Here is a tiny trained network, its code and every weight. The questions are about switching its units off for an input and a class, where a switched-off unit gives its printed mean instead of its output.

import numpy as np


def w(rows, s, z=0):
    codes = np.array(rows[::2]) - 128.0
    scale = np.full(codes.shape[1], s)
    scale[-1] = z or s
    return codes * scale


def norm(h):
    return h / np.sqrt((h * h).mean(-1, keepdims=True) + 1e-5)


def f(y):
    return np.maximum(y, 0)


def log_softmax(a):
    a = a - a.max(-1, keepdims=True)
    return a - np.log(np.exp(a).sum(-1, keepdims=True))


def net(x, mask):
    res = np.array(x, float).reshape(1, 8) / 4 @ E
    u = 0
    for l in range(3):
        y = f(norm(res) @ A[l][:, :-1].T + A[l][:, -1])
        res = res + np.where(mask[u : u + 9], y, B[l][:, -1]) @ B[l][:, :-1]
        u += 9
    return log_softmax(norm(res)[-1] @ U[:, :-1].T + U[:, -1])


A, B = {}, {}
E = w([
[16,118,94,80,238,102],'x0',
[144,167,100,70,151,248],'x1',
[128,128,127,127,126,127],'x2',
[131,127,128,127,129,128],'x3',
[90,38,182,146,111,183],'x4',
[128,128,129,129,129,128],'x5',
[128,129,128,127,128,127],'x6',
[128,129,129,130,130,128],'x7',
],0.012)
A[0] = w([
[87,96,1,86,117,172,3],'0.n0',
[186,164,107,186,155,212,71],'0.n1',
[158,211,103,122,147,83,55],'0.n2',
[157,128,108,101,67,54,125],'0.n3',
[97,12,204,165,145,201,137],'0.n4',
[94,133,57,89,132,98,35],'0.n5',
[131,121,138,89,95,143,76],'0.n6',
[57,130,92,151,102,91,43],'0.n7',
[166,213,100,78,73,125,103],'0.n8',
],0.0092,0.0048)
B[0] = w([
[133,181,228,163,150,139,158],'0.n0',
[175,130,51,60,114,112,183],'0.n1',
[20,2,131,150,83,167,175],'0.n2',
[145,159,148,177,137,82,194],'0.n3',
[79,119,137,74,69,115,255],'0.n4',
[185,130,167,121,197,113,154],'0.n5',
[126,192,119,171,98,208,139],'0.n6',
[143,98,134,84,180,98,152],'0.n7',
[119,180,40,146,92,152,198],'0.n8',
],0.0076,0.0068)
A[1] = w([
[83,8,141,173,113,202,69],'1.n0',
[144,156,172,175,15,70,2],'1.n1',
[129,71,108,178,93,63,80],'1.n2',
[123,45,194,173,159,174,130],'1.n3',
[202,238,105,162,214,69,177],'1.n4',
[88,114,161,174,140,16,117],'1.n5',
[119,139,112,79,184,192,123],'1.n6',
[192,85,129,200,42,84,159],'1.n7',
[191,160,126,148,29,183,108],'1.n8',
],0.011,0.0049)
B[1] = w([
[207,219,29,226,204,94,194],'1.n0',
[75,188,182,47,162,205,214],'1.n1',
[73,248,187,110,109,173,197],'1.n2',
[98,167,130,25,65,97,176],'1.n3',
[198,126,71,242,205,133,216],'1.n4',
[254,9,100,149,147,103,235],'1.n5',
[123,164,208,169,64,139,192],'1.n6',
[13,207,163,104,213,205,255],'1.n7',
[165,31,61,139,109,61,244],'1.n8',
],0.008,0.0087)
A[2] = w([
[161,41,134,42,76,173,6],'2.n0',
[99,95,183,72,65,200,111],'2.n1',
[121,182,135,167,206,112,94],'2.n2',
[70,241,152,148,156,141,101],'2.n3',
[149,8,145,87,85,179,2],'2.n4',
[104,84,143,99,28,122,73],'2.n5',
[92,22,104,149,144,37,87],'2.n6',
[89,82,245,32,99,103,164],'2.n7',
[183,210,137,103,165,170,102],'2.n8',
],0.011,0.0072)
B[2] = w([
[124,66,180,251,129,124,152],'2.n0',
[139,11,164,125,200,185,199],'2.n1',
[185,157,214,189,140,109,207],'2.n2',
[103,207,235,142,188,180,255],'2.n3',
[130,51,206,241,76,146,144],'2.n4',
[178,148,167,214,161,113,153],'2.n5',
[202,89,103,71,60,42,195],'2.n6',
[33,87,37,2,50,178,201],'2.n7',
[58,188,113,145,63,22,209],'2.n8',
],0.01,0.0086)
U = w([
[137,253,184,193,162,112,156],'0',
[59,118,174,61,130,195,255],'1',
[225,86,111,157,182,37,123],'2',
[116,77,94,40,45,52,80],'3',
[198,170,7,144,60,139,14],'4',
[176,38,147,210,88,176,72],'5',
],0.024,0.0022)

Each question gives the input, the list of numbers given to net, and the class t.
The units are the neurons (one row each of A and B). Each row of codes is followed by its name. A weight is (code - 128) times the scale printed after its matrix; where a second scale follows, it is the last column's (A, B and U).
mask holds one flag per neuron, layer by layer. A switched-off neuron (its flag False) gives its mean, the last column of its row in B, instead of its output. The means were averaged over made-up inputs and are rounded, as every weight is.
A unit's drop is (log p(t) with every unit on - log p(t) with that unit switched off) / (log p(t) with every unit on - log p(t) with every unit switched off).
most important unit: the unit with the biggest drop
k most important neurons of layer l: the k neurons of layer l with the biggest drops, biggest first
drop of u: that unit's drop, to one decimal
input [3,-4,-3,-5,3,-6,-2,0], class 3: most important unit	1.n4
input [1,0,3,1,4,-5,1,-4], class 3: 2 most important neurons of layer 1	[1.n7; 1.n2]
input [-8,0,3,-1,3,6,2,1], class 1: 2 most important neurons of layer 1	[1.n7; 1.n1]
input [0,2,5,6,3,-1,-3,2], class 5: 4 most important neurons of layer 1	[1.n7; 1.n4; 1.n1; 1.n2]
input [0,4,1,-8,4,-6,-1,0], class 5: 2 most important neurons of layer 1	[1.n7; 1.n4]
input [0,6,-4,-4,1,3,5,-2], class 5: 2 most important neurons of layer 1	[1.n7; 1.n0]
input [0,8,1,-4,-5,8,-2,-3], class 4: 3 most important neurons of layer 1	[1.n7; 1.n2; 1.n1]
input [-7,-1,7,-2,8,-5,-5,-4], class 1: 2 most important neurons of layer 1	[1.n7; 1.n5]
input [6,-7,-3,-1,0,-2,-1,6], class 2: 2 most important neurons of layer 0	[0.n4; 0.n2]
input [-7,0,-7,-5,8,-7,-3,0], class 1: drop of 2.n7	0.1
input [-4,3,5,6,-4,6,-5,4], class 4: drop of 1.n0	0.0
input [-1,6,5,4,-7,-5,1,-3], class 4: drop of 1.n7	0.1
input [7,-8,1,8,2,2,7,7], class 3: 2 most important neurons of layer 1	[1.n4; 1.n0]
input [4,-3,-7,6,6,-8,3,3], class 3: most important unit	0.n4
input [3,0,5,8,-8,5,7,-2], class 2: 3 most important neurons of layer 1	[1.n7; 1.n2; 1.n1]
